[128 = 0]
1 [113 116 124 115 103 129 123 127 126 133 131 142 130 152 128 122 123 108
 127 129 124 115 115 113 108 142 134 133 126 130 124 151 139 118 110 145
 131 161 134 121 120 135 128 128 140 128 135 122 161 122 122 134 133 144
 133 134 134 136 125 179 123 131 132 123 133 126 136 127 116 131 149 110
 122 115 124 131 144 135 120 137 123 110 123 123 134 124 134 130 137  52
 129 126 140 128 128 117 134 115 154 128 140 138 126 148 117 123]
2 [119 128 128 104 121 129 106 135 133 122 123 123 127 112 129 147 106 129
 114 124 128 116 138 123 134 145 130 112 138 110 116 133 131 128 118  81
 131 143 128 127 128 128 149 110 140 121 131 115 128 147 148 114 130 117
 136 127 134 110 111 135 132 118 120 122 142 136 126 139 139 133 110 135
 133 121 119 137 130 129 119 141 126 127 124 125 121 137 135 129 127 168
 128 109 130 124 127 111 122 130 149 136 139 157 118 136 111 138]
3 [130 105  93 141  78 110 178 135 146 108 131 125 127 133 125 170 156 122
 130 132 116 122 160  82 120 123 138 117 130 123 117 134 142 122 110 132
 140 145 129 125 121 132 139 140 133 118 139 123 170 138 129 139 110 124
 142 126 132 134 147 171 126 119 116 117 151 122 132 126 140 133 153 133
 123 157 130 128 111 130 111 127 132 115 129 150 134 131 162 130 127 255
 132 112 124 136 117 113 134 123 146 131 128 135 122 125 136 127] : 2
4 [140 155 106 184 141 166  63 106 120 128 139 110 144 128  81 188  16 117
 143 112 110 144 142 255 149 151 135 120 145 109 121 144  92 114  77 113
 114 143 103 130 144 133 151 117 123 146 120 145  90 117 142 124 122 154
 117 125 126 147 118 132 115 141  82 131 101 127 175 130 122 146 171 107
 111  79 124 135 125 152 137 126  78 164 107 148 116 127 124 122 130 137
 152 123 130 124 132  37 174 119 160 131 109 197 127 102   6 137] : 2
5 [123 122 151 111 150 137 110 145 139 116 131 103 128 131 135 110 139 133
 135 126 106 142 119 194 134 135 126 128 139 120 118 127 130 113 125 134
 142 124 136 130 133 134 114 139 136 127 130 122 134 131 131 127 125 125
 141 129 128 122 154 100 131 127 115 126  88 125 117 136 147 118 113 153
 136 150 108 129 120 135 126 118 129 135 125 137 129 130 134 132 129 156
 124 107 128 137 126 142 132 157 116 126 122 128 126 129 169 132] : 2
6 [135 127 152 120 161 149 128 113 132 158 136 103 156 148 121  92  84 114
 132 121 135 138  95 169 132 142 131 121 117 106 142 149 130 130  99 143
 131 148 128 134 123 135 129 109 116 137 132 148  95  86 136 118 154 160
 149 129 138 164 167 132 106 159  96 123 133 150 146 122 108 129 111 140
 102 122  77 150 122 142  92 112  60 141 124 163 126 116 117 125 122 164
 126 120 122 143 139 127 160 139 142 131 121 135  96  98 203  98] : 5
7 [132 156 146 150 130 145 108 143 115  99 131 119 125 118 121 108 122 130
 115 125 124 132 122 130 141 124 131 123 151 133 131 131 130 127 136 109
 124 180 114 132 129 136 132 124 123 142 127 134 120 119 129 133 132 131
 153 127 122 126  90 104 128 123 123 131  95 125 125 127 127 141 135 126
 125 130 145 132 120 118 129 139 129 131 133 129 130 129 126 130 127 176
 124 117 134 132 131 127 122 120 177 131 132 129 133 110 130 126] : 2
8 [136 117 125  90 126 152 113 155 134 105 140 148 140 124 108  79 124 109
 135 132 137 129 107 147 116 142 137 121 150 110 129 128 135 117  78 147
 139 155 131 124 130 116 100 142 127 115 131 137 161 123 113 124 128 136
 122 128 133 118 162 167 121 125 115 124  94 132 132 135 131 124 125 137
 118 144 123 114 136 127 123 127 131 130 127 131 123 127 143 125 133  73
 138 124  97 105 127 111 129 136 126 130 135 102 124 132 107 126] : 1
9 [128 112 100 106  94 121 174 130 134 120 121 137 120 152 144 108 107 133
 110 132 149 129 120  96 115 108 131 114 151 113 120 130 128 120  42 113
 136 169 138 120 142 119 117 145 144 117 141 119 119 164 105 138 133 146
 119 124 138  87 144 154 137 117 101 122 132 127 137 128 130 136  72 144
 104 130 133 114 142 131 115 157 132 119 123 131 140 126 135 134 134 141
 141 120 114 126 125 106 114 113 172 124 127 188 123 130  81 135] : 2
10 [138 151  82 139 101  97 148 124 123 156 126 117 100 161  56 157 138 114
  95 118 204 148 157 255 124 169 123 125  99 100 128 135 141 105 125 107
 182 181 142 143 121 124 124 148 117 133 127 113  84 140 142 152 159 134
 126  98 121 201 169 160 134 139  96 179 104 130 125 131 110 159 131 148
 117  65 124 104 147 104 112 238 110 121 127 130 123 135 144 141 128  27
  87 124 149 174 127 122 146 145 139  61 103 185  64 154 100 113] : 1
11 [122 116 142 148 135 124 115 146 128 128 136 111 132 136 123 117 126 108
 133 132 108 123 130 150 147 148 125 118 126 148 137 133 127 119 140 121
 132 143 127 130 135 128 149 119 128 134 122 116 110 121 136 115 137 112
 141 126 122 148 104 142 122 133 118 130 113 137 121 129 112 137 129 157
 141 108 112 128 121 133 124 122 106 133 136 127 121 130 104 128 124 198
 122 118 117 132 136 126 154  95 130 141 124 132 119 110 198 111] : 7
12 [112 130 141 133  91 133 189 138 133 111 124 116 130 143 135 141  95 111
 111 116 112 130 139 125 124 144 134 110 134 117 117 138 143 130  95 146
 128 153 142 125 135 122 139 146 127 130 135 127 111 133 133 128 146 151
 135 129 136  92 137 143 126 102 137 130 110 128 130 131 129 110 139 145
 105 123 119 134 126 121 128 136 113 114 128 145 134 130 147 126 148 162
 122 110 114 128 125  94 138 131 135 125 143 181 119 102 100 146] : 2
13 [136 159 146 178 119 103  93 112 115 233 174 137  97 159  51 208 163 131
 134 156 143 113 144 208 100 125 121 142 123 158 108 134  99 134  44 193
  84 151 122 128 133 123 102 151 135 115 146 142 204 140 144  98 131 255
 156 125 127 108 120 113 152 150 171  95 159 103 134 112 138 157  43  85
 127 107  86 200 174 116 120  95 130 144 125 143 118 156 160 129 104 251
 107 140 160 170 123 162 122 176  40 135  98  98 203 151 119 111] : 5
14 [131 171 110 127 110 127 104 136 128 124 128 105 132 134 111 109 118 126
 124 130 106 120 132 127 112 121 122 119 106 124 119 127 138 135 112 114
 127 129 147 128 126 126 139 121 130 131 141 118 130 114 160 140 139 108
 136 130 105 131 140 134 134 121 141 119 138 127 135 128 137 122  95 147
 137 110 148 132 130 140 146 138 126 139 126 143 121 128 108 129 152 100
 117 155 111 128 122 139 136 153 108 131 133 140 127 124  63 129] : 2
15 [122 131 143 161  85 134 114 129 133 121 144 105 125 132 108  85 112 119
 134 129 119 129 135 104 117 164 140 109 157 123 126 139 149 133  95 110
 121 172 146 134 122 137 136 131 124 133 135 149 127 102 153 114 134 162
 134 129 128 128 116 135 116 128  91 131 100 139 123 150  98 143  90 124
 117  98 105 135 106 142 104 143 104 124 131 126 134 132 140 137 134 162
 136 110 137 121 125 116 153 127 168 122 115 177  97 100 140 130] : 7
16 [138 158 165 162 144 127  97 142 118 128 122 119 135 106 113 106 111 126
 132 126 138 137 144 105 132 104 132 137 110 118 137 122 113 135 161 135
 110 150 131 127 124 136 140 129 127 129 125 134 148 113 137 127 133 125
 138 126 122 121 114 148 130 118 148 136 141 127 113 136 139 151 138 113
 133 140 121 143 110 116 123 133 143 125 126 105 134 133 124 129 125 146
 123 112 139 129 120 127 134 141 137 126 120 121 136 128 135 127] : 7
17 [136  93 144 145  98 133 137 141 124 119 130 127 141 106 123 121 118 133
 147 126 122 129 129 114 121 127 124 122 144  96 114 128 137 112 127 107
 138 133 125 126 137 119 114 128 117 118 133 115 129 128 135 126 132 149
 136 133 136 129 104 118 125 157 131 114 148 121 114 120 128 153 152 130
 124 126 127 126 138 130 111 129 126 114 130 138 128 131 123 128 115 156
 128 116 111 127 124 135 106 116  88 132 115  76 130 146 116 122] : 2
18 [136  92 126 164  98 154 184  98 135 117 135 115 129  95 195 130 119 116
 145 130 111 121 118 196 123 172 143 118 129 137 112 118 111 121 120 149
 136 114 137 125 119 128 129 122 121 129 146  85 155 107 135 144 135 139
 131 139 139 137 122  94 134 146 112 111 154 119 125 120 144 133 112 141
 117 199 129 126 125 129 118 126 104 121 146 145 124 128 138 115 141  95
 127 116 148 100 134 150 142 108 108 130 127 181 169 126 110 120] : 5
19 [125 133 114 143 160 136  86 131 133 132 133 107 125 154 116 130  88 142
 130 129 110 131 130 146 129 142 123 141 124 116 124 132 115 137 179 149
 123 138 131 134 126 133 136 120 137 137 139 139 143 119 137 123 132 106
 138 126 120 139 114 131 125 127 133 131 142 128 113 131 127 137 101 117
 123 125 108 144 136 128 117 130 139 121 132 116 117 133 125 131 128 113
 129 112 123 135 131 144 138 143 156 138 114 127 122 132 122 116] : 16
20 [122  98 109 121 139 100 187 154 133 115 122 141 124 137 132 151 118 133
 116 129 134 123 101 114 111 147 120 125 118 133 123 119 139 122  90 124
 135 127 129 129 119 128 125 131 140 124 139 123 119 149  95 140 127 118
 128 129 129  88 166 142 132 120 154 125  96 138 130 125 147 146 127 131
 132 135 152 113 140 106 135 138 148 128 132 138 136 130 144 122 136  97
 134 138 107 105 117 130 119 124 127 109 138 102 129 136 108 150] : 8
21 [126 112 108 118 132 107 163 136 127 105 114 124 129 125 139 135 136 100
 131 130 133 116 170  86 133 139 142 125 144 115 131 128 128 128 103 103
 126 174 119 125 125 131 118 116 124 106 125 137 116 142 124 134 133 153
 126 130 132 105 150 115 120 106 126 125  94 133 124 139 138 123 101 124
 119 113 155 128 136 128 119 142 112 116 129 123 129 128 139 128 133 107
 129 109 145 134 123 117 117 110 146 126 128 177 138 141 108 146] : 2
22 [134 127 124 106 104 139 154 134 134 126 123 137 126 116 117 148 141 142
 136 138 125 133 142   1 125 121 127 126 136 127 127 123 141 128 118 140
 142  71 108 126 126 121 128 117 132 135 130 121 111 134 125 164 132 126
 123 127 118  99 151 105 143 113 159 139 102 120 137 128 104 130 103 106
 130  98 132 131 139 137 119 138 130 128 111 131 136 120 127 132 122  93
 131 150 147 124 132 131 131 107 103 132 128  95 146 124 184 126] : 20
23 [131 139 133 122 126 159 112 148 120 123 130 116 128 131 137 149 121 135
 138 131  94 130 131 127 138 113 131 122 141 138 129 131 112 127 159 156
 127  93 128 125 123 126 135 127 138 128 125 116 128 122 136 122 133 145
 143 128 124 111 113 116 133 133 117 128 143 134 119 139 119 107 143 129
 123 114 137 140 121 136 116 132 126 138 132 162 132 127 117 129 125 179
 121 137 131 132 127 133 123 104  83 135 124 135 119 110 143 131] : 11
24 [103 122 120 155  53 135 181 130 145 114 125 101 118 135 120 116  81 122
 113 145 100 131 163 100 119 170 129 101 149 108 126 138 120 120  93 117
 129 157 134 118 138 116 128 135 157 119 148 128 144 162 163 128 133 122
 138 133 144 156 156 166 132 108 126 126 106 125 135 160 125 134  93 148
  96  97 115 131 125 122 131 144 117 112 124 144 136 131 122 129 135 131
 129 127 137 147 124 104 124 170 152 113 130 195  97 131 153 125] : 12
25 [122 118 142 121 115 128  98 127 126 125 123 138 127 120 109 127 109  95
 128 129 103 121 102 101 143 141 133 124 136 111 120 138 125 122 122 123
 128 164 132 127 133 130 134 120 138 129 131 125 123  93 114 119 123 124
 123 127 137 124 136 152 125  99 111 123 158 121 135 131 110 127 138 117
 120 129 110 133 127 130 115 133 115 122 126 107 129 123 106 125 128 160
 129 130 113 133 123 130 131 118 132 120 127 136 117 130 160 138] : 2
26 [125 131 121 149  84 127 142 138 133  86 132 123 120 116 140 157 115 125
 150 126  87 133 145  90 132 136 124 121 148 138 118 128 117 123 138  92
 131 205 140 123 136 130 148 121 141 120 139 115 156 148 120 122 103 100
 121 126 122  84 116 125 146 145 137 134 145 121 118 130 138 135 109 143
 132 125 142 140 119 130 116 142 131 135 130 127 135 134 132 134 141 190
 128 129 141 104 117 108 118 150 142 126 129 125 129 123  91 128] : 2
